Below is a small trained network, with its code and all its weights. Each question gives an input and a class and asks what happens when units are switched off, that is, made to give their printed mean instead of their output.

import numpy as np


def w(rows, s, z=0):
    codes = np.array(rows[::2]) - 128.0
    scale = np.full(codes.shape[1], s)
    scale[-1] = z or s
    return codes * scale


def norm(h):
    return h / np.sqrt((h * h).mean(-1, keepdims=True) + 1e-5)


def f(y):
    return np.maximum(y, 0)


def log_softmax(a):
    a = a - a.max(-1, keepdims=True)
    return a - np.log(np.exp(a).sum(-1, keepdims=True))


def net(x, mask):
    res = np.array(x, float).reshape(1, 2) / 4 @ E
    u = 0
    for l in range(2):
        y = f(norm(res) @ A[l][:, :-1].T + A[l][:, -1])
        res = res + np.where(mask[u : u + 8], y, B[l][:, -1]) @ B[l][:, :-1]
        u += 8
    return log_softmax(norm(res)[-1] @ U[:, :-1].T + U[:, -1])


A, B = {}, {}
E = w([
[210,204,174,132,192,131,166,2],'x0',
[103,109,125,249,90,43,205,111],'x1',
],0.0036)
A[0] = w([
[123,151,162,160,147,96,181,113,175],'0.n1',
[86,116,143,129,108,146,168,188,154],'0.n2',
[77,118,73,124,112,88,154,184,6],'0.n3',
[190,172,143,32,160,181,111,96,105],'0.n4',
[129,177,115,172,96,32,151,129,159],'0.n5',
[54,66,95,146,57,25,198,183,103],'0.n6',
[76,175,132,39,127,168,117,179,113],'0.n7',
[103,102,72,115,173,150,106,254,81],'0.n8',
],0.0043,0.0023)
B[0] = w([
[172,99,92,125,135,140,151,204,186],'0.n1',
[168,3,110,181,110,101,141,94,183],'0.n2',
[126,219,171,101,141,151,160,76,172],'0.n3',
[21,121,134,109,148,72,160,116,235],'0.n4',
[218,201,133,166,206,101,57,178,201],'0.n5',
[47,50,200,126,195,132,141,112,253],'0.n6',
[100,149,58,200,195,103,25,138,202],'0.n7',
[214,44,69,147,87,179,134,40,209],'0.n8',
],0.0033,0.005)
A[1] = w([
[103,91,129,119,181,182,116,122,166],'1.n1',
[71,56,125,114,106,151,146,139,162],'1.n2',
[210,158,93,145,113,126,130,173,82],'1.n3',
[166,179,138,85,150,135,98,47,124],'1.n4',
[134,150,95,136,134,55,254,100,149],'1.n5',
[179,93,207,109,163,132,205,52,106],'1.n6',
[124,79,71,124,36,150,116,173,133],'1.n7',
[132,114,123,194,95,114,146,116,254],'1.n8',
],0.0057,0.0021)
B[1] = w([
[136,156,119,140,133,104,129,120,254],'1.n1',
[143,221,121,110,113,145,141,94,251],'1.n2',
[191,225,97,169,154,84,164,3,153],'1.n3',
[80,121,134,169,137,119,111,186,240],'1.n4',
[143,142,170,91,126,208,118,137,243],'1.n5',
[117,82,101,131,25,141,144,168,244],'1.n6',
[192,117,123,81,66,183,136,57,216],'1.n7',
[148,166,110,62,157,90,89,136,245],'1.n8',
],0.0058,0.0037)
U = w([
[254,244,147,162,138,130,175,81,159],'0',
[67,34,121,132,39,67,176,76,125],'1',
[134,121,73,126,148,150,162,152,1],'2',
[96,155,206,92,39,246,186,218,131],'3',
[210,78,22,38,64,236,69,54,153],'4',
[23,214,101,78,240,133,45,155,149],'5',
[140,81,188,190,214,40,148,246,138],'6',
],0.0099,0.0073)

Each question gives the input, the list of numbers given to net, and the class t.
The units are the neurons (one row each of A and B). Each row of codes is followed by its name. A weight is (code - 128) times the scale printed after its matrix; where a second scale follows, it is the last column's (A, B and U).
mask holds one flag per neuron, layer by layer. A switched-off neuron (its flag False) gives its mean, the last column of its row in B, instead of its output. The means were averaged over made-up inputs and are rounded, as every weight is.
A unit's drop is (log p(t) with every unit on - log p(t) with that unit switched off) / (log p(t) with every unit on - log p(t) with every unit switched off).
The circuit of an input: a set's keep is (log p(t) with only the set's units on - log p(t) with every unit switched off) / (log p(t) with every unit on - log p(t) with every unit switched off). Starting from the 12 units with the biggest drops (on a tie, the unit counted first), units are removed one at a time, each time the one whose removal leaves the highest keep (on an exact tie, the one counted first), for as long as the keep stays at least 0.8.
circuit, biggest first: the units of the circuit, biggest drop first
unit that matters most: the unit with the biggest drop
top k neurons: the k neurons with the biggest drops, biggest first
top k neurons in layer l: the k neurons of layer l with the biggest drops, biggest first
drop of u: that unit's drop, to one decimal
input [-4,6], class 6: circuit, biggest first : 0.n5; 1.n6
input [-2,7], class 6: circuit, biggest first : 0.n5; 0.n6
input [-1,1], class 1: unit that matters most : 0.n6
input [6,-5], class 5: circuit, biggest first : 1.n4; 0.n4
input [-1,5], class 6: circuit, biggest first : 0.n6; 0.n5
input [8,-5], class 3: top 3 neurons in layer 1 : 1.n6; 1.n8; 1.n4
input [-1,-5], class 5: top 2 neurons : 0.n7; 0.n4
input [1,7], class 6: top 2 neurons : 0.n6; 0.n5
input [6,-4], class 3: top 2 neurons : 1.n6; 0.n7
input [8,-1], class 3: top 2 neurons : 1.n6; 1.n4
input [0,4], class 6: top 2 neurons in layer 0 : 0.n6; 0.n5
input [-3,4], class 6: top 3 neurons : 0.n6; 0.n5; 1.n7
input [3,-2], class 3: top 3 neurons in layer 1 : 1.n6; 1.n8; 1.n5
input [-8,3], class 4: unit that matters most : 1.n7
input [1,4], class 6: top 3 neurons in layer 1 : 1.n2; 1.n7; 1.n1
input [-1,7], class 6: top 2 neurons in layer 0 : 0.n6; 0.n5
input [2,0], class 3: drop of 0.n7 : 0.2
input [7,1], class 3: drop of 1.n6 : 0.4
input [-3,7], class 6: drop of 0.n5 : 0.2
